[  26 -108  162  119  155  -79  131   69   11  -46  131  126    3  -30
 -214  -25  167  105  468  -36   -7  -39  -88  -84  175  128   64   99
   63 -180  129 -105  -39  178  -72  309   83   55  214 -117   53]
N
[ -21  268  -56 -115    1  -11   83  -40   49  126  -97  -35  152    0
    1  101   88   53  -18   57 -223 -123   15   33 -118 -159  147  198
 -124 -246  180  117 -128  -14  165  -46  -56 -105   13  -51   33]
T
[-189   79  245  158    6  125  130  -60  -59 -216  221  108 -102 -205
  162  -16  -68 -194  -15 -151  -32  182  169  -47  407  112  -72  135
  149 -390 -104  242  -97  345 -196 -166   75  222   74   68  290]
B
[ -44  -49   -9  289   33  249  266   72  -75 -110  -35   11  138  119
  -97  -85   27   26   -4 -218   45 -167   -2  -18  -67   -7  128   70
 -120 -243   65   58  109 -180  184  -20  -16 -266 -170  124   -2]
B
[-133  125  193   17   -3 -212   -8  -20  -87  285  107  229 -419  -14
  141  -35 -369   -4  337  156   89  -59  104 -249 -216    7   75   35
  -97   23   88  -11  -31  194  -42  239   55   92   29 -225 -133]
E
[ -63  139  -31  142   29 -176  -44 -102  -72  -13 -140  -92   22   59
    3   62   56  203  191  169 -136   36  252  -34   45   88 -212  298
   53  249   34 -213   75  -22   11    3   99 -200 -211   78 -227]
T
[  34   48 -231  204   84 -163  -28  -73   51   12  450  -78 -213 -251
  157    3   22   -9 -217  208  100 -322   60  127 -144  -63 -183 -310
  -17 -593   87 -195  -38  -74   92 -184  255  -41   92 -120  302]
P
[  30  242  -22 -153  164  284  100 -225   46 -124   82  109 -152  174
   37 -188  128  181 -899  155  -73 -344  403  -13  187   52 -269 -107
  -70 -455  200 -188  105  -46  162  -97    9    1  -56  -38  -63]
Q
[-335  217  -89  -82 -137 -178  -55  -91  -21 -250 -226   71 -209 -169
  -58   89  122 -324  217  -57 -357  372  233  -75  -82   44  142  123
   40  396  -72 -201  448 -112  128  125  -72 -203   27 -178 -177]
Q
[ -45   74  -28  358  170  103   92  114  217   29  -70  -91 -193  -99
 -133  -24  -32 -146  134 -337  -90 -116 -105   83   48    5  306 -144
  -60 -211  -23    8 -113 -165  130   52  -32   36   53 -299  130]
Y
[-204   49  155 -168  -19  125  198   14  191  236 -166 -261  142  -55
 -232  151   77   74  186 -374 -295 -152  -82   93  130   48   46  392
  -30 -107   42  145 -105 -198    8   55 -139  -54  -17  -10  -50]
H
[-366   14  159   70   -1   96  -84 -188  -30 -297 -211  -70  -89 -221
  168 -119  180  -36  309 -130  -90   27  -48  -28   85  313  -22  135
  -60  -84 -176  128   35   71  -96  107  248   -7   -5   96  118]
B
[-197  103  105  -74   16  249  104 -109  -82 -107  -88   49 -199   67
   26 -138  324  -51 -181   26 -127  -11 -181  -30   24   67 -235  143
 -157 -308  -34  -42  -81  124 -122   37  -96  -79   31  166 -111]
Q
[-327  107  -67  209  -45   74  132  160  -68    4  277   89  143   16
  -90  121 -143  -62   64  159   35   -6   48   36 -155   48  141   75
  -64 -197  333  102  -68  116  135  -36  114 -212   87   12   32]
C
[-120   84  278  109  189  -96   68  -27  128  104 -192  -32  -36  -26
  -73  -62  -59   25  212 -222  -85   65 -258   25  130  156 -242  331
   30   42  -98   20   31  -32  108  -75 -186  -35   88  188 -252]
E
[ 334   79   37   35   58  -95   43   43 -161  -78  316   55   46   -4
  294   20   60   -1   38  209  230  -50   82 -148   72  -40  146  289
   -6 -204   33   95   33   97   50   22  159  -39  -30   93  120]
B
[  80   16 -284 -283 -136 -150 -146 -174 -265   96  -10   61 -227  251
  118  -13 -238   89 -293 -139   36 -183  292  -72   13  -67  -80   15
 -214  236    6 -106 -308  -31  -18 -179 -246   -7  179   25 -269]
C
[ 258  103  -30 -105   -7  128  -36  192  119  -79 -141   35  -53  285
 -180   46   18 -116 -318 -325 -194  186  153  148  -19  -38  265  -18
  106  -34   79   37  115   74  -66  130  -63  231  -54  -61 -242]
T
[ 128  -65 -107 -222  229   70   93  276  -71  158   74   58 -117   56
 -214  130   16 -413 -283   99 -412  -59  107  -12 -128  -63  376   -4
  -15   99   12  -58  131 -107   58 -239  145 -173  111 -112   41]
C
[  27   91  163  199  252 -172  239  -52   40 -359 -206  100 -228 -235
  -98  186  380 -106  410 -348   51  219   66 -163  -24 -129  -31  317
  -33 -242  -33   86  -15  -22  -85  204  203   95  -48 -172  101]
T
[ 153  -48  195  263  144  117  -42   -6   59 -103 -214 -282   90  -67
 -141   49  295   57  125 -263  -31   56    2  144   62  182   81  249
    2 -211  -73  261  -72 -335 -137  104  137  -43  -43  189  167]
B
[ 178 -126   61  -73  214 -225 -167  125    4  109  108   12   18   28
   58   14  101  -72   74  503 -142  -12 -115 -103 -183   97  -41   43
 -121   59  159 -234   64  -32   74  207  -38 -196  163 -195 -171]
B
[ 203  244 -303  -80  125   56  186 -116  -89  -28  158  102 -131  -25
  146  155   38  -39   60 -109  -51 -237 -113  -68  210   56  -52   90
  -71  -34   28 -128 -109  -70   -4   79  -68 -220   -7  171 -168]
H
[-385   66 -114  184   62 -405  123   54    5  138 -216  -60  138  -11
  -88 -131  149 -101  587  -90  170  -47  123   52  -52  257  222  130
  -62   45  -22  -30  -19   23  162  217   80  -21   81  102   31]
E
[-187 -370  -24  -91  297 -483 -475  -24   26  -17  112   -4 -298  -93
   14  -32   54  -43  329   58    7 -199  415 -223 -121   30   96 -129
   12  114  -62  109 -233  115 -237   55  -69   76  -49 -179 -165]
P
[ -48 -159   77  113   78   23   11  193 -127   15  159  -36  -60  106
 -150   54  108  -29  -20  122  131  106  -28   30 -103    0  148  118
   11   69  103  -17  220 -230   58  -77  206 -223   29   24   35]
H
[  93  149  -48  158   48   90   87   46  -23  -87 -220  -24 -125  -38
  -26  -31  110   29  389 -391 -104 -179   64 -102   66   92  212  -61
 -161  -76   86  149 -168  -53  -96  284   30   65   49   26 -154]
N
[ -18  -64 -161   41 -113 -156  129  -67  -39 -259  223  173  139  -99
  145   11   49 -163  224 -198  -61  -64 -196  -40   60   23  -27  -96
    7 -118  -47   12  -13   62  -97   54  -14  -39   32  152   63]
R
[-139   50  233  100  121  228  159  122  -87   81  -48  251    8  216
  -71  -42  -70  -24 -279   -9   -5  -27  248  -12  -12   74  100 -303
  -68 -341  196 -123  -88  237    3   38   96  167  242 -310  167]
Y
[-160  239  282  -49 -113 -230   60  -93  223  -37  -32    9  -48  -34
   -5   49   95   64  239 -192  164  220    0  -49  154   17 -101  498
  -27 -107   24  -75 -120  -75 -202  186 -196   -5   71  278  -48]
C
[  96   12 -204  -69  218    4  -24  -55  -80   63   11  -61   35 -214
  -90   11  148   -5  282 -380  138  -46  386 -204    2   69  323   34
  231  -25  -81   75   70  -86  122  264  -72   50  -49  127  399]
R
[ 232 -249    8   93   42  156  -64  -81  108   71  -93 -105   41 -169
  153   42 -146  -10  323  -60  308  137  -25  -59 -132  -12  -45 -174
  156  -16   33 -124   14 -138 -277  279  -36  139   14  -67   40]
Y
[-111  200   38  219   35 -122  195  307  -36   -1  242 -135  236  -73
  -38  121   32  132  -91 -100  -45 -372  125  -72  206   90   85   25
 -104 -183  119 -148    7  200  516  -65  317   17  102   91  111]
B
[  17 -128  -71  191  304 -256   53  131  -45 -163  292   -8 -149   33
  105  -17  -20  -63  -38  182  126 -130   28   56 -213  -42 -195   53
 -120 -508  403   34   37 -148   49   78   39 -288   18 -129  -42]
T
[-106  -16   71 -221   81  -84   88 -282  -84  -76 -141  268   14   82
  -34 -114  -48    0 -253  -69  387  -85  513  -11  102   94 -413 -348
  199 -156  -49 -144   92  262 -317   10   -4  208   33  203 -130]
Q
[-109  160  200  453  153 -292  125  -10   26 -295   31  201   54   29
  -97  -11  105  -76  297 -199  -36  -48  224 -199  -10  170  -55  108
   -7 -184  -52   84  124  228  160  175   83   88  -17  -74 -305]
N
[ -20 -171  -88  180   55  -88  -10   57    1  188  -18  -51  -52   62
  -16  169   13 -307  155  110  -79   29  289  -27  -73  -60  252  -68
   15 -194 -121  -74 -124  203  132  -23  -89   46   15 -257   58]
E
[ -66  -19  162  149  203 -143  -19  -70  -20 -284  -91  -79 -283   -7
  -24  -41   61 -175   24  268 -176  240  -81   63  -26   31 -179  169
  -16 -187  -74    9  208    4 -244  208   72  -70  -64  102 -166]
R
[  90 -126 -102   33    4  -60  197  209  149  -93  111 -269 -131  -77
  -10  175  301 -231  266  131 -350   64  -90   37   76 -161   82  100
   13  -54  -60  -69  -32   -2  -17  -27  189   50  272 -201  202]
H
[ -47  105 -212  246  147 -184 -133 -117 -217 -296  -25  238 -435  -42
  -12 -100  459 -169 -180 -219  265  151  329  -75  -59  -28  -39 -198
  -46 -207   85 -311  229 -206   16   -2   23  -52   -2   34 -270]
T
[ -99   41  202  162  -19 -159   51 -135  -43  -84 -182   31 -145   65
   53  -64  -30 -201  330 -415  153    5  109  -48  106  -77   65  138
   79  -94  -78  296   58  -37  -98 -151   80  -37    4   60  -38]
T
[   0 -127   24   51  229  166   91  -48   10  203  -76   94 -244  120
  -18 -191 -114  -47 -200 -128   82  -30  386  -28  255  -44   20   76
   86 -181   29  -14  -34  -86   37 -323 -354  101  -26  -71 -119]
Y
[ 210  156 -128 -239   50 -208   60  -81   21 -142  202  136 -154   -4
  105  190   36   -5  201 -109 -169  -97  147 -156   56 -187  207  278
  -60 -315  111   -1 -204  179   93  238 -166  -60   90 -226  212]
C
[-168  290  104   90 -144  239 -138  169  210 -123  -94 -117 -204 -168
  -39  116  -96 -157   13 -256 -192  248 -272  160   35  120  164 -285
  -57 -154   -2  -33 -201  203 -197  120  195  141  203   -6  229]
H
[ -73 -145  -43  563  -77  -65  138  -61 -287  -42  -51  -12 -119  -97
 -241 -105  237  -52  261 -376  216  -55  220    2  -45 -111  282   86
   86 -253  188  132  -11 -142   79  180   58   42   -5  -88  157]
N
[ -48 -169  134  233  -17 -286  -37  -24 -150 -110   80  281 -153   29
   -1 -206   74 -134 -450   68  152 -155  315  -76   68  -46 -279 -391
  -83 -418  191 -201   84  201   56 -238  131  263   57  -82 -326]
T
[ 434  294 -128 -110 -215  -82  126   22 -117 -148  157  294 -251   84
   23   36  -19   63  -71  -85   71   83 -109  -25 -100 -278  169   38
  -95 -140  243  -68  216  -70  208   89  132 -117  -20 -200  113]
T
[  28  135  139  -70  155  -88   81  -69   -3  142  -42  -67 -105  -13
  -97  -60 -103  187  180  -42   22 -160   53 -112 -143  -66 -153  311
  -66  -92  -46  189  228 -199  131  -53  -80 -166 -153   49 -308]
T
[-106    1   28  113 -158  -67   46  -62 -207   39  -45  -40  -90  142
   18   61   68 -149  -12 -114   60  -30  107  106  148   26   10  206
 -126 -228   -5  114 -121   40    4 -156  -78  -57   44   60 -228]
H
[-239    0  -45   96 -266  -38  235 -134 -117  -60  213  135   87 -218
 -135  206   89   29  292 -187 -163  -44  -75   40  269  143    3  460
  -11  -65  -63   -1 -210  130   56 -142   -6    7  136  131  -31]
Y
[ -86  -57  172   65  198 -165  173  128  115  -95 -136 -247   78  117
 -106    1 -184  -40  167    2  -95   67  -43   47   68   -7   15  337
  -12  -55  -36    4  208  -45   88   91   31 -109    9  102  -48]
Y
[ 181   76  246  -88  184  139   35  -14   46 -146  -52 -119 -214    9
  -44  -37   47 -180  -44  200 -238  279  -83    2 -111 -223 -127  124
   94 -435   40   90  359  -48 -198   44   33 -202   42   22   72]
T
[ 309  124   -2  189   42  -43   65   15 -320 -238  302  150 -391  -49
  -59  -76  304  -65 -333 -216   26  166  125 -176  -21 -161 -126  471
   33 -316  129  -88  305  -25  213  -36 -107    1  -34   93 -322]
B
[-178  307   42 -117 -256  147  185   57  -82  142 -220   33   15 -104
 -329 -106 -349  107   87  -23  118  206  168   88  146    0   72 -115
  -33  168  272  216   21   80 -101 -138  303   94   38 -104  177]
Q
[ 135   93  196  177    3   59  116  -36 -173  -38 -192  119 -367  241
 -156   42  268   71  -68 -481   -3  -17  309  -42   49    0   89  399
   -2   25   15   81 -100 -130  -60  222 -226  131   47   14 -316]
R
[  12  -79 -215  203   29   38   37   78 -285 -145   98  155 -109  211
  200  -50 -229 -186  -93   74  -60 -155  380 -115  124   51  383  -22
   -8   46  196  116  -17  307  181   21   25  176   81  -12 -302]
Q
[ 123   47  250  -71 -181  171 -246  -47 -131   78   18  135 -365    5
   73    8  -29  125 -208 -126  183  -64  346  -80 -148 -130  108  -42
  -47 -411  247  160  -53  118   61   80 -181  103   21 -220  -84]
N
[-115   74  -83   79  -17  -57  -71 -167   -6 -253  -42  -92 -139 -232
 -199  177  234 -220   31 -318 -237  -58 -158   53    7   97   55   95
 -154 -285   62  286 -172 -114   40  212   36 -108   78   24   33]
N
[ 173  183    1 -117  128  218  152 -278  -53 -386  -95 -110 -274  107
  -14 -129  326  -71 -626  128 -274  -46 -346   62  133 -173 -351  -48
 -131 -351 -209  -60   98   36 -162  170   61   81  169  190 -105]
B
[-175 -160   32   28  135 -154    7   90  -40   -6 -205  140 -382 -216
 -142 -203   84 -244   66  363 -274  -25  166   66   40  160  -35 -319
  -25   -4   94 -281 -157  286 -321  146  128  149  273 -129   -3]
E
[ 122  196 -209   76   57 -144  -45 -283   33 -319   48  -36 -460 -173
  250 -135  252  -24   78 -235 -188 -171 -150  -58  -10   60  -80  456
  -13    1  -24   77 -171  -20 -155  356    4  154  -54    3 -299]
E
[-117   15   51   22  285  -19  166   11  -28  -70 -115   35 -188   56
  -65   -3  -31 -123  166  -84   -3  133  -28  -44  102  -97  -75  164
   -8 -419  120   70   73  221   22  -21   -3  -20 -132   72  -89]
H
[-215 -105 -140  -90   -6   61   49   57  -59   78 -122 -387  -76 -175
 -163    2  205  -41   84  179  -81 -187  287  169 -251   97  134  -51
 -105 -306   53  152  -96  -63 -120  259  228   52  209   54  269]
P
[ 198  -81 -136 -178  119   92  -77 -219   42   38  -89 -204  -99 -114
 -225  139  -86   86  -21 -261 -208 -109 -339   47  119  -50   11  183
   95  121  -76  -48 -178   68   93   58  169  102   77 -169  168]
B
[  62  193  443   -7   52 -310 -267  172  170   12 -253  110 -343  151
 -143  -92   16 -205   -3   85 -296  269  -27 -157 -366 -145 -277 -185
 -185  -80  128  -36  127   57 -160   18 -151 -138   35 -120 -394]
P
[-141   31   47  228 -190 -250  374 -152  -12 -136   70  251 -102 -172
  -89    4   81 -190  376  162  159  165 -216   56  345   25  -79  398
   79  130   79  -52   88  -25   20   34   88  -94   64   82   -3]
C
[ -21  -86   19 -123  177 -394   47  165  -24   40  -36   43 -161  -78
 -177   80   -9 -359  461 -144 -357  111  -16 -106  -50   19  129  315
  -56  114  -13  154   94  -31   -5  117 -166 -139  -45 -211 -221]
C
[-289  -28  -44  123   44 -222   -9  110 -219   67 -102  145   47  -73
    3  240  -33  -41  434  -19 -143 -157  111  -81   60   51  -60  -51
 -139  259    7  228 -158  182  411 -418  -25 -332 -110 -185  -80]
N
[  91  -76  175  152  172 -201  -84 -195   90  -28  287 -323 -224 -112
  131 -112  -15    4  293  109    1 -127   -8 -164 -145 -108  -76  493
  177 -294   28  229  178 -162  137  152  110 -175   58 -117  300]
B
[-182 -249  270  177  -70 -173  -51    0 -242 -261   81  144 -271 -174
  -73  -74 -165  -44  154  217  266  164  -15   23 -293 -240  166  -88
   51 -160   75  -93  237  164 -201  202  256  -51  110 -244  158]
E
[ 181   13   18  -41   70  102   -8   10  -63  -48 -253 -252  -22  -48
 -225  -53  159  -39  -32 -316   81   66  215  -20  103  -19   30  218
    8 -225   84  155   86 -118  101  -23    3  -17   53  164  -26]
T
[ -16  -23  -71  135   23  398 -301 -108 -116 -143 -454 -183 -270  -60
  -89 -142  397  -35 -240 -423  -55  113  219  121 -127   58   68 -340
   96  -50  -98   -6 -137 -101 -276  112  -24  185  128   58   79]
T
[ -52 -146  -98  -52  131   54   87   46 -329   62  258  -99  299  165
 -111  276   42   14   28  -57 -159  -45  -66  -30  128 -136  134  254
   44  -23   17  192  164 -102  332 -147 -101 -365  -62   -9   66]
C
[ -53  -22  112  283   14 -114  -95  -74 -170  -13 -318  -72 -163  131
 -119  -63   25   73 -130 -135  150   75  158   30  105 -150  -19  199
 -121  -19   53  -58  -90    8  235 -210 -173   19   42  -71 -267]
P
[-171  -11   57  210   74 -155  101 -130  142  144    9  -67 -104  -75
   83  -17 -120  -36  287   34 -169 -264  171 -128  111   90  -32  259
   -8  -70   33  -54 -207   56   94   14 -138   70  150  -69 -187]
H
[ 231  -26  -71 -399   15  257   83   40  120  -87  -97  -97  -54  -23
  -54  117 -275 -200 -236   57 -433  107 -241  115  261 -176  333   81
   28  247 -148   99   40    0  -50  166 -367   36  103 -166  -14]
R
[  48  -46   34  147   57   76 -237   -6  226 -299   70 -176 -109 -357
   20  -62  391 -136 -115 -330 -173  106  258 -136 -160   34  -19  -92
  -23 -448  -59  121  -41 -249 -127  -30  -56  118   35   35  186]
N
[  56   53  114  -65  -52   37 -136 -130 -175 -251 -146  -69 -256 -197
  104 -327   98    0  -89 -238   11  193  115   -4 -170 -212  296   72
  176 -129  -56   32  201  -22 -162  283  -68  184  219  -87  436]
P
[ 134   43  -41   71   -8  -43  -73  245  -25 -177  228  -60 -401  -27
  127 -181  -76   65   10 -202 -111  -44  282 -146 -146 -121  176  -38
 -141 -334  143  -14  153  -95  128  165 -200  -30   51 -115  -32]
E
[-141   37  -31 -141   48 -365    6  304  229 -146 -110  -18  167   78
 -113  -87  -92    5  215   17 -112  146  287   26  -77  178 -104  161
 -103  172  316  -72   67  -80 -154  -43   87 -155  -69  179 -249]
C
[ 187  240   76 -142 -150  -55  -79 -108   55 -245   84  -47 -213 -281
   99  364  211  117  202 -133 -287  -12 -368  -53  -61   50 -208  300
 -159  112  -82   -9   21 -208   -7  325  122 -220 -145 -150  -76]
C
[-188  280  -96 -168  122 -414   -6  -79   -9   -1 -193   38  -99   55
  168  288 -188 -127  193  188 -328 -303 -157  -57  -41   -6  -30   96
 -380  153  -84   16 -219  291   86 -147  363  -68 -125 -156 -458]
Y
[ 161   -6 -351    7   82  121  -88 -467 -262 -250 -229  -63 -392 -183
  326 -259  116   39   75 -202   90   -1  137 -116 -135 -162 -163  127
   96  -69  -69 -114  -73   -9 -152  234 -305   48  -22 -132    3]
Q
